Below are the code and all the weights of a small trained network. Each question names an input and a class and asks about switching units off, where a switched-off unit gives its printed mean instead of its output.

import numpy as np


def w(rows, s, z=0):
    codes = np.array(rows[::2]) - 128.0
    scale = np.full(codes.shape[1], s)
    scale[-1] = z or s
    return codes * scale


def norm(h):
    return h / np.sqrt((h * h).mean(-1, keepdims=True) + 1e-5)


def f(y):
    return y / 2 * (1 + np.tanh(0.7978845608 * (y + 0.044715 * y**3)))


def log_softmax(a):
    a = a - a.max(-1, keepdims=True)
    return a - np.log(np.exp(a).sum(-1, keepdims=True))


def net(x, mask):
    res = np.array(x, float).reshape(1, 7) / 4 @ E
    u = 0
    for l in range(3):
        y = f(norm(res) @ A[l][:, :-1].T + A[l][:, -1])
        res = res + np.where(mask[u : u + 13], y, B[l][:, -1]) @ B[l][:, :-1]
        u += 13
    return log_softmax(norm(res)[-1] @ U[:, :-1].T + U[:, -1])


A, B = {}, {}
E = w([
[196,159,202,172,86,163],'x0',
[126,186,121,252,170,126],'x1',
[70,133,78,116,144,82],'x2',
[118,53,195,157,126,139],'x3',
[155,169,141,56,224,60],'x4',
[101,143,184,146,119,58],'x5',
[151,100,29,137,113,114],'x6',
],0.0024)
A[0] = w([
[147,127,130,217,177,194,70],'0.n1',
[200,241,253,153,82,133,4],'0.n2',
[174,73,101,129,52,171,94],'0.n3',
[67,110,120,165,121,232,136],'0.n4',
[164,128,110,121,103,142,131],'0.n5',
[159,139,62,134,53,183,90],'0.n6',
[154,179,82,114,62,198,119],'0.n7',
[132,188,216,174,125,202,139],'0.n8',
[133,107,115,158,107,62,145],'0.n9',
[99,143,153,149,35,130,119],'0.n10',
[169,105,106,55,192,158,141],'0.n11',
[202,98,121,137,103,32,193],'0.n12',
[66,55,221,101,119,142,95],'0.n13',
],0.0051,0.0039)
B[0] = w([
[88,161,164,196,64,148,146],'0.n1',
[230,4,169,98,190,47,208],'0.n2',
[81,85,45,105,144,76,171],'0.n3',
[142,203,130,154,59,139,198],'0.n4',
[123,77,131,101,131,128,145],'0.n5',
[122,34,117,170,136,156,171],'0.n6',
[63,74,130,117,124,121,190],'0.n7',
[187,131,175,89,84,86,249],'0.n8',
[128,120,138,129,178,169,161],'0.n9',
[133,120,88,11,113,127,164],'0.n10',
[146,167,168,92,118,181,194],'0.n11',
[60,60,119,127,194,198,228],'0.n12',
[31,156,169,99,98,147,173],'0.n13',
],0.0043,0.002)
A[1] = w([
[78,154,91,114,151,159,98],'1.n1',
[127,200,233,83,170,94,124],'1.n2',
[150,134,24,141,86,135,53],'1.n3',
[189,141,118,96,213,206,101],'1.n4',
[112,111,96,183,61,80,79],'1.n5',
[142,69,114,96,212,107,133],'1.n6',
[120,148,214,137,148,73,15],'1.n7',
[240,122,205,124,156,49,6],'1.n8',
[117,55,61,115,123,117,58],'1.n9',
[129,198,67,136,211,67,69],'1.n10',
[72,108,107,58,179,98,91],'1.n11',
[151,121,167,254,91,138,98],'1.n12',
[30,111,77,231,107,109,39],'1.n13',
],0.0047,0.0021)
B[1] = w([
[192,145,134,155,174,91,159],'1.n1',
[160,39,42,129,113,176,249],'1.n2',
[153,46,147,112,157,173,147],'1.n3',
[131,164,110,28,115,115,177],'1.n4',
[187,152,68,86,115,178,133],'1.n5',
[182,230,173,148,98,129,216],'1.n6',
[153,31,84,117,140,142,132],'1.n7',
[151,25,104,104,140,16,205],'1.n8',
[170,117,107,193,134,132,169],'1.n9',
[3,206,67,154,171,107,199],'1.n10',
[234,162,165,214,135,159,212],'1.n11',
[207,211,123,97,84,47,176],'1.n12',
[209,92,185,60,148,154,192],'1.n13',
],0.0035,0.0018)
A[2] = w([
[129,55,184,85,85,161,119],'2.n1',
[127,123,139,37,183,177,138],'2.n2',
[32,58,232,137,205,96,78],'2.n3',
[48,183,58,184,236,89,2],'2.n4',
[122,103,152,233,74,101,137],'2.n5',
[126,165,149,166,132,111,159],'2.n6',
[144,40,3,151,79,153,14],'2.n7',
[176,228,119,230,49,90,48],'2.n8',
[185,130,81,168,164,149,112],'2.n9',
[131,95,89,102,143,83,141],'2.n10',
[59,126,165,114,72,130,69],'2.n11',
[192,130,161,139,85,179,181],'2.n12',
[69,203,53,153,163,71,74],'2.n13',
],0.0054,0.0028)
B[2] = w([
[119,158,143,223,208,93,240],'2.n1',
[119,165,54,113,87,116,218],'2.n2',
[230,194,157,193,147,226,166],'2.n3',
[2,199,113,179,145,29,250],'2.n4',
[182,198,30,30,150,124,162],'2.n5',
[193,102,94,164,49,137,143],'2.n6',
[121,29,42,205,214,237,201],'2.n7',
[159,168,36,207,32,98,157],'2.n8',
[83,88,171,132,111,137,167],'2.n9',
[93,155,189,168,98,118,167],'2.n10',
[86,151,197,138,58,153,121],'2.n11',
[70,98,70,123,142,54,221],'2.n12',
[72,81,195,198,210,22,210],'2.n13',
],0.004,0.0024)
U = w([
[139,164,188,153,164,198,19],'0',
[204,67,189,108,139,58,242],'1',
[45,122,180,104,42,157,58],'2',
[117,173,83,8,153,138,37],'3',
[107,45,47,158,138,195,254],'4',
[159,153,62,172,23,77,46],'5',
[46,185,106,179,185,54,193],'6',
],0.014,0.0016)

Each question gives the input, the list of numbers given to net, and the class t.
The units are the neurons (one row each of A and B). Each row of codes is followed by its name. A weight is (code - 128) times the scale printed after its matrix; where a second scale follows, it is the last column's (A, B and U).
mask holds one flag per neuron, layer by layer. A switched-off neuron (its flag False) gives its mean, the last column of its row in B, instead of its output. The means were averaged over made-up inputs and are rounded, as every weight is.
A unit's drop is (log p(t) with every unit on - log p(t) with that unit switched off) / (log p(t) with every unit on - log p(t) with every unit switched off).
The circuit of an input: a set's keep is (log p(t) with only the set's units on - log p(t) with every unit switched off) / (log p(t) with every unit on - log p(t) with every unit switched off). Starting from the 12 units with the biggest drops (on a tie, the unit counted first), units are removed one at a time, each time the one whose removal leaves the highest keep (on an exact tie, the one counted first), for as long as the keep stays at least 0.8.
units of the circuit, in order: the units of the circuit, biggest drop first
most important unit: the unit with the biggest drop
k most important neurons: the k neurons with the biggest drops, biggest first
k most important neurons of layer l: the k neurons of layer l with the biggest drops, biggest first
drop when u is switched off: that unit's drop, to one decimal
input [8,6,0,6,-1,-7,-5], class 5: most important unit -> 0.n1
input [0,5,6,5,-1,-4,4], class 5: units of the circuit, in order -> 1.n12, 2.n8, 0.n4
input [2,1,-7,4,1,-7,0], class 5: 3 most important neurons -> 0.n1, 0.n4, 1.n12
input [8,0,5,-8,-6,-5,-8], class 1: 2 most important neurons of layer 0 -> 0.n2, 0.n8
input [6,-5,7,2,1,5,7], class 4: 3 most important neurons of layer 1 -> 1.n10, 1.n9, 1.n11
input [-2,-1,8,6,0,-3,-8], class 2: 3 most important neurons -> 0.n13, 0.n2, 2.n11
input [-4,4,-2,-6,-6,0,-1], class 4: 2 most important neurons of layer 1 -> 1.n6, 1.n3
input [2,2,-3,3,-4,-5,-8], class 5: 2 most important neurons -> 0.n4, 0.n1
input [-6,8,-3,7,0,5,-8], class 1: units of the circuit, in order -> 0.n8, 2.n4
input [8,-1,-3,8,-8,-3,-3], class 5: units of the circuit, in order -> 1.n12, 2.n5, 2.n12
input [2,-2,-1,-1,-6,8,2], class 4: 3 most important neurons of layer 0 -> 0.n3, 0.n10, 0.n11
input [-4,2,4,6,-5,6,-4], class 0: 2 most important neurons -> 2.n3, 1.n13
input [7,-8,3,3,4,3,8], class 3: 3 most important neurons of layer 0 -> 0.n2, 0.n12, 0.n11
input [0,3,-4,1,-2,2,5], class 4: units of the circuit, in order -> 2.n7
input [-7,2,-6,1,6,0,-5], class 3: 4 most important neurons -> 0.n11, 0.n3, 1.n2, 1.n4
input [1,2,8,7,-1,5,4], class 0: 2 most important neurons -> 1.n13, 2.n3
input [-1,-6,5,-4,2,2,4], class 6: 2 most important neurons -> 0.n8, 1.n13
input [-3,-8,-1,0,-2,-3,-3], class 2: 2 most important neurons of layer 2 -> 2.n11, 2.n5
input [8,5,-1,-4,-5,6,-7], class 1: drop when 0.n2 is switched off -> 1.1
input [4,2,-1,1,4,4,5], class 1: most important neuron of layer 1 -> 1.n8
input [7,-6,-7,-7,-5,-1,-3], class 1: drop when 0.n2 is switched off -> 0.7
input [-8,-2,7,8,6,5,-8], class 0: drop when 0.n3 is switched off -> 0.1
input [8,-8,-8,-6,-5,-8,-8], class 1: 2 most important neurons of layer 0 -> 0.n2, 0.n8
